Below is a small trained network, with its code and all its weights. Each question gives an input and a target symbol and asks what happens when units are switched off, that is, made to give their printed mean instead of their output.

import numpy as np


def w(rows, s, z=0):
    codes = np.array(rows[::2]) - 128.0
    scale = np.full(codes.shape[1], s)
    scale[-1] = z or s
    return codes * scale


def f(y):
    return y / 2 * (1 + np.tanh(0.7978845608 * (y + 0.044715 * y**3)))


def softmax(a):
    e = np.exp(a - a.max(-1, keepdims=True))
    return e / e.sum(-1, keepdims=True)


def log_softmax(a):
    a = a - a.max(-1, keepdims=True)
    return a - np.log(np.exp(a).sum(-1, keepdims=True))


def net(x, mask):
    ids = ['αβγεηθμξπστφψω'.index(c) for c in x.split()]
    T = len(ids)
    res = E[ids] + P[:T]
    q, k, v = (res @ M[0].T for M in (Q, K, V))
    z = softmax(np.where(np.tri(T) > 0, q @ k.T / 4**0.5, -1e9)) @ v
    res = res + np.where(mask[0], z, O[0][:, -1]) @ O[0][:, :-1]
    y = f(res @ A[0][:, :-1].T + A[0][:, -1])
    res = res + np.where(mask[1:9], y, B[0][:, -1]) @ B[0][:, :-1]
    return log_softmax(res[-1] @ U[:, :-1].T + U[:, -1])


Q, K, V, O, A, B = {}, {}, {}, {}, {}, {}
E = w([
[79,175,65,217,112,254],'α',
[153,182,126,78,184,162],'β',
[110,230,143,86,107,201],'γ',
[121,177,134,173,71,223],'ε',
[208,156,158,88,100,84],'η',
[117,47,194,64,92,32],'θ',
[103,160,147,218,46,200],'μ',
[193,191,147,48,128,145],'ξ',
[181,200,81,22,198,91],'π',
[141,105,34,212,69,134],'σ',
[103,218,73,98,210,211],'τ',
[172,114,55,186,99,62],'φ',
[129,145,14,150,58,188],'ψ',
[130,84,41,218,8,177],'ω',
],0.0076)
P = w([
[54,78,162,102,132,107],'0',
[184,209,72,79,18,206],'1',
[208,202,33,54,2,203],'2',
[214,221,32,37,9,178],'3',
[205,228,13,23,25,178],'4',
[189,228,13,42,18,188],'5',
],0.005)
Q[0] = w([
[49,31,211,101,217,108],'h1',
[195,232,20,19,24,156],'h1',
[50,38,187,238,181,36],'h1',
[210,254,19,18,18,231],'h1',
],0.0058)
K[0] = w([
[204,204,56,242,131,209],'h1',
[26,2,203,74,182,59],'h1',
[177,239,63,96,156,203],'h1',
[20,7,227,87,146,8],'h1',
],0.0057)
V[0] = w([
[222,92,73,68,248,30],'h1',
[103,224,226,17,40,212],'h1',
[168,161,236,21,238,32],'h1',
[32,244,75,96,253,240],'h1',
],0.0062)
O[0] = w([
[249,249,64,253,180,42,91],'h1',
[60,238,226,12,16,182,254],'h1',
[216,226,218,233,14,33,154],'h1',
[14,244,27,216,124,32,152],'h1',
],0.0058,0.0038)
A[0] = w([
[93,222,60,230,152,73,122],'n1',
[193,57,67,141,232,180,252],'n2',
[183,175,171,212,130,221,104],'n3',
[227,104,170,115,102,171,253],'n4',
[213,206,180,233,102,55,87],'n5',
[138,42,134,82,156,255,207],'n6',
[90,167,190,116,59,107,225],'n7',
[54,77,110,54,57,197,177],'n8',
],0.0064,0.0048)
B[0] = w([
[134,174,2,230,188,95,169],'n1',
[201,32,56,251,215,199,158],'n2',
[227,61,159,8,111,28,145],'n3',
[252,12,187,150,95,126,215],'n4',
[250,47,5,68,218,32,170],'n5',
[187,30,34,107,216,83,202],'n6',
[177,221,168,158,86,73,246],'n7',
[37,111,179,5,135,134,255],'n8',
],0.0051,0.0085)
U = w([
[15,124,45,79,192,153,88],'α',
[160,197,116,225,106,120,175],'β',
[24,236,220,96,29,191,94],'γ',
[80,88,163,57,123,172,174],'ε',
[229,27,191,57,43,90,227],'η',
[215,42,202,150,120,109,10],'θ',
[70,38,171,61,159,155,156],'μ',
[233,209,186,119,92,160,179],'ξ',
[222,127,67,182,201,26,1],'π',
[154,40,73,162,224,178,131],'σ',
[26,215,26,228,123,160,197],'τ',
[226,50,136,253,214,212,172],'φ',
[102,99,41,79,175,183,106],'ψ',
[149,15,101,79,229,138,27],'ω',
],0.0053,0.0045)

Each question gives the input, a string of symbols that net reads in full, and the target symbol t.
The units are the heads (4 rows each of Q, K, V and O) and the neurons (one row each of A and B). Each row of codes is followed by its name. A weight is (code - 128) times the scale printed after its matrix; where a second scale follows, it is the last column's (O, A, B and U).
mask holds one flag per unit, heads first, then neurons. A switched-off unit (its flag False) gives its mean, the last column of its rows in O or B, instead of its output. The means were averaged over made-up inputs and are rounded, as every weight is.
A unit's drop is (log p(t) with every unit on - log p(t) with that unit switched off) / (log p(t) with every unit on - log p(t) with every unit switched off).
The circuit of an input: a set's keep is (log p(t) with only the set's units on - log p(t) with every unit switched off) / (log p(t) with every unit on - log p(t) with every unit switched off). Starting from all 9 units, units are removed one at a time, each time the one whose removal leaves the highest keep (on an exact tie, the one counted first), for as long as the keep stays at least 0.8.
circuit, biggest first: the units of the circuit, biggest drop first
k most important neurons: the k neurons with the biggest drops, biggest first
drop of u: that unit's drop, to one decimal
input α α μ α τ, target α: circuit, biggest first -> h1, n4
input τ ξ ψ, target τ: most important neuron -> n1
input φ ε ψ, target φ: circuit, biggest first -> h1, n2
input σ ω γ ψ, target σ: circuit, biggest first -> h1, n2
input π γ ψ γ ψ, target π: circuit, biggest first -> h1, n5
input γ ξ π σ π φ, target γ: circuit, biggest first -> h1, n6, n5
input τ π μ φ ω, target τ: circuit, biggest first -> h1, n1
input π η φ ε ω, target π: circuit, biggest first -> h1, n5
input ω γ β η, target ω: circuit, biggest first -> h1, n6
input σ θ π α γ, target η: circuit, biggest first -> h1, n4
input π ξ ξ α φ β, target π: 2 most important neurons -> n5, n1
input α γ γ σ, target α: circuit, biggest first -> h1, n4
input μ α α α ε, target μ: circuit, biggest first -> h1, n8
input ω γ ψ, target ω: 2 most important neurons -> n6, n8
input φ ε γ β, target φ: 2 most important neurons -> n2, n8
input μ μ ξ π ε, target μ: 2 most important neurons -> n8, n6
input ε α θ μ τ, target η: 2 most important neurons -> n4, n1
input τ π τ π φ ξ, target τ: 2 most important neurons -> n1, n4
input σ φ μ α π α, target σ: 2 most important neurons -> n2, n6
input ψ μ θ ε, target η: 2 most important neurons -> n4, n3
input θ ω ω γ τ, target η: drop of n3 -> 0.2
input γ β τ φ γ, target γ: drop of h1 -> 0.4
